Here is a tiny trained network, its code and every weight. The questions are about switching its units off for an input and a target symbol, where a switched-off unit gives its printed mean instead of its output.

import numpy as np


def w(rows, s, z=0):
    codes = np.array(rows[::2]) - 128.0
    scale = np.full(codes.shape[1], s)
    scale[-1] = z or s
    return codes * scale


def norm(h):
    return h / np.sqrt((h * h).mean(-1, keepdims=True) + 1e-5)


def f(y):
    return y / 2 * (1 + np.tanh(0.7978845608 * (y + 0.044715 * y**3)))


def softmax(a):
    e = np.exp(a - a.max(-1, keepdims=True))
    return e / e.sum(-1, keepdims=True)


def log_softmax(a):
    a = a - a.max(-1, keepdims=True)
    return a - np.log(np.exp(a).sum(-1, keepdims=True))


def net(x, mask):
    ids = ['ΔΘΛΩαβγεημπστφψ'.index(c) for c in x.split()]
    T = len(ids)
    res = E[ids] + P[:T]
    q, k, v = (norm(res) @ M[0].T for M in (Q, K, V))
    z = softmax(np.where(np.tri(T) > 0, q @ k.T / 2**0.5, -1e9)) @ v
    res = res + np.where(mask[0], z, O[0][:, -1]) @ O[0][:, :-1]
    y = f(norm(res) @ A[0][:, :-1].T + A[0][:, -1])
    res = res + np.where(mask[1:17], y, B[0][:, -1]) @ B[0][:, :-1]
    return log_softmax(norm(res)[-1] @ U[:, :-1].T + U[:, -1])


Q, K, V, O, A, B = {}, {}, {}, {}, {}, {}
E = w([
[174,67,87,104,198,61],'Δ',
[144,78,158,148,179,156],'Θ',
[119,108,201,116,141,161],'Λ',
[129,73,175,150,166,172],'Ω',
[6,90,153,105,91,156],'α',
[143,99,136,144,172,135],'β',
[135,125,164,105,140,139],'γ',
[125,69,148,172,186,159],'ε',
[157,98,143,144,185,128],'η',
[98,134,199,125,172,136],'μ',
[145,141,166,122,196,119],'π',
[173,118,148,111,63,113],'σ',
[127,76,163,173,65,102],'τ',
[254,175,146,146,130,202],'φ',
[83,152,141,162,121,101],'ψ',
],0.021)
P = w([
[135,1,58,94,142,46],'0',
[20,81,152,63,49,64],'1',
[92,80,60,136,115,20],'2',
[145,114,114,155,198,2],'3',
[122,147,228,122,149,53],'4',
[198,81,195,185,192,68],'5',
[190,84,219,204,187,108],'6',
[196,127,213,200,190,111],'7',
[200,173,198,202,162,126],'8',
[212,219,185,192,150,112],'9',
[129,164,156,190,183,123],'10',
],0.0073)
Q[0] = w([
[121,164,144,140,130,96],'H0',
[53,173,5,60,59,202],'H0',
],0.011)
K[0] = w([
[87,156,46,223,33,166],'H0',
[66,22,102,1,164,79],'H0',
],0.0065)
V[0] = w([
[93,166,155,67,254,128],'H0',
[241,87,142,83,133,205],'H0',
],0.0071)
O[0] = w([
[82,181,92,99,205,151,248],'H0',
[106,203,160,8,92,31,105],'H0',
],0.018,0.0017)
A[0] = w([
[92,197,148,152,192,134,129],'N0',
[201,154,134,119,141,158,136],'N1',
[169,116,154,185,90,58,159],'N2',
[112,114,124,122,49,144,153],'N3',
[133,161,99,68,170,216,193],'N4',
[61,182,136,171,82,211,191],'N5',
[209,151,200,120,109,162,245],'N6',
[176,143,185,152,130,65,146],'N7',
[171,125,125,34,102,102,252],'N8',
[113,126,170,167,188,126,153],'N9',
[101,72,147,136,140,104,141],'N10',
[155,113,129,113,115,135,254],'N11',
[119,121,134,208,87,131,126],'N12',
[188,91,158,161,66,131,138],'N13',
[163,112,162,171,174,11,204],'N14',
[76,105,139,99,157,119,234],'N15',
],0.012,0.0027)
B[0] = w([
[101,124,43,70,153,143,218],'N0',
[119,60,123,136,132,2,145],'N1',
[34,127,145,100,166,148,186],'N2',
[76,124,82,92,156,173,135],'N3',
[89,173,100,96,181,98,178],'N4',
[114,96,77,202,206,102,149],'N5',
[134,98,55,149,136,99,189],'N6',
[63,118,178,145,63,100,198],'N7',
[184,158,164,249,99,120,199],'N8',
[67,113,94,89,40,70,231],'N9',
[183,174,126,53,65,155,165],'N10',
[110,179,101,167,114,115,147],'N11',
[202,87,194,82,202,113,176],'N12',
[99,137,61,124,203,112,178],'N13',
[91,158,144,101,88,153,254],'N14',
[180,135,95,116,110,221,189],'N15',
],0.0086,0.0087)
U = w([
[120,156,129,111,145,153,47],'Δ',
[148,130,95,129,92,153,29],'Θ',
[146,143,130,92,130,137,50],'Λ',
[165,146,194,88,155,167,57],'Ω',
[159,173,127,130,115,173,110],'α',
[167,147,195,105,155,152,55],'β',
[184,97,77,42,62,180,175],'γ',
[226,112,143,75,145,94,82],'ε',
[103,196,79,36,239,128,155],'η',
[184,49,81,222,189,120,255],'μ',
[157,171,146,150,107,115,220],'π',
[62,152,93,189,2,128,189],'σ',
[153,167,102,141,97,139,61],'τ',
[68,14,200,61,101,76,120],'φ',
[150,163,163,143,120,142,149],'ψ',
],0.008,0.0021)

Each question gives the input, a string of symbols that net reads in full, and the target symbol t.
The units are the heads (2 rows each of Q, K, V and O) and the neurons (one row each of A and B). Each row of codes is followed by its name. A weight is (code - 128) times the scale printed after its matrix; where a second scale follows, it is the last column's (O, A, B and U).
mask holds one flag per unit, heads first, then neurons. A switched-off unit (its flag False) gives its mean, the last column of its rows in O or B, instead of its output. The means were averaged over made-up inputs and are rounded, as every weight is.
A unit's drop is (log p(t) with every unit on - log p(t) with that unit switched off) / (log p(t) with every unit on - log p(t) with every unit switched off).
The circuit of an input: a set's keep is (log p(t) with only the set's units on - log p(t) with every unit switched off) / (log p(t) with every unit on - log p(t) with every unit switched off). Starting from the 12 units with the biggest drops (on a tie, the unit counted first), units are removed one at a time, each time the one whose removal leaves the highest keep (on an exact tie, the one counted first), for as long as the keep stays at least 0.8.
units of the circuit, in order: the units of the circuit, biggest drop first
most important unit: the unit with the biggest drop
k most important neurons: the k neurons with the biggest drops, biggest first
drop when u is switched off: that unit's drop, to one decimal
input π γ τ π π τ τ ε Θ, target φ: most important unit -> N1
input ψ η ε ε π π Λ π τ π, target φ: units of the circuit, in order -> (H0, N2)
input β π π π ψ τ π μ Λ, target η: units of the circuit, in order -> (H0, N0)
input ε π π τ α β σ ψ τ, target μ: units of the circuit, in order -> (H0, N13)
input π Δ π π Δ π ψ Ω, target μ: units of the circuit, in order -> (H0, N14)
input π σ π, target σ: units of the circuit, in order -> (H0, N14)
input γ τ ε γ, target φ: units of the circuit, in order -> (H0, N2)
input ε σ π τ ε τ μ, target φ: units of the circuit, in order -> (H0, N8)
input ψ μ ε τ τ τ π ψ τ β β, target φ: 2 most important neurons -> (N9, N8)
input σ ψ τ σ π π Δ π ε Ω, target η: 2 most important neurons -> (N0, N4)
input α Ω ε, target γ: 2 most important neurons -> (N10, N7)
input π π η τ μ ε, target φ: 2 most important neurons -> (N9, N8)
input π π σ Θ β, target σ: 2 most important neurons -> (N12, N7)
input ψ Δ ε Λ π η, target η: units of the circuit, in order -> (H0)
input Ω β ε Ω β π ε π ε τ, target φ: 2 most important neurons -> (N12, N2)
input ψ ψ Λ τ Δ σ π ψ β, target μ: drop when H0 is switched off -> 2.4
input π π ψ π τ, target μ: drop when N12 is switched off -> 0.1
input τ ψ Λ π ψ, target μ: drop when H0 is switched off -> 1.2
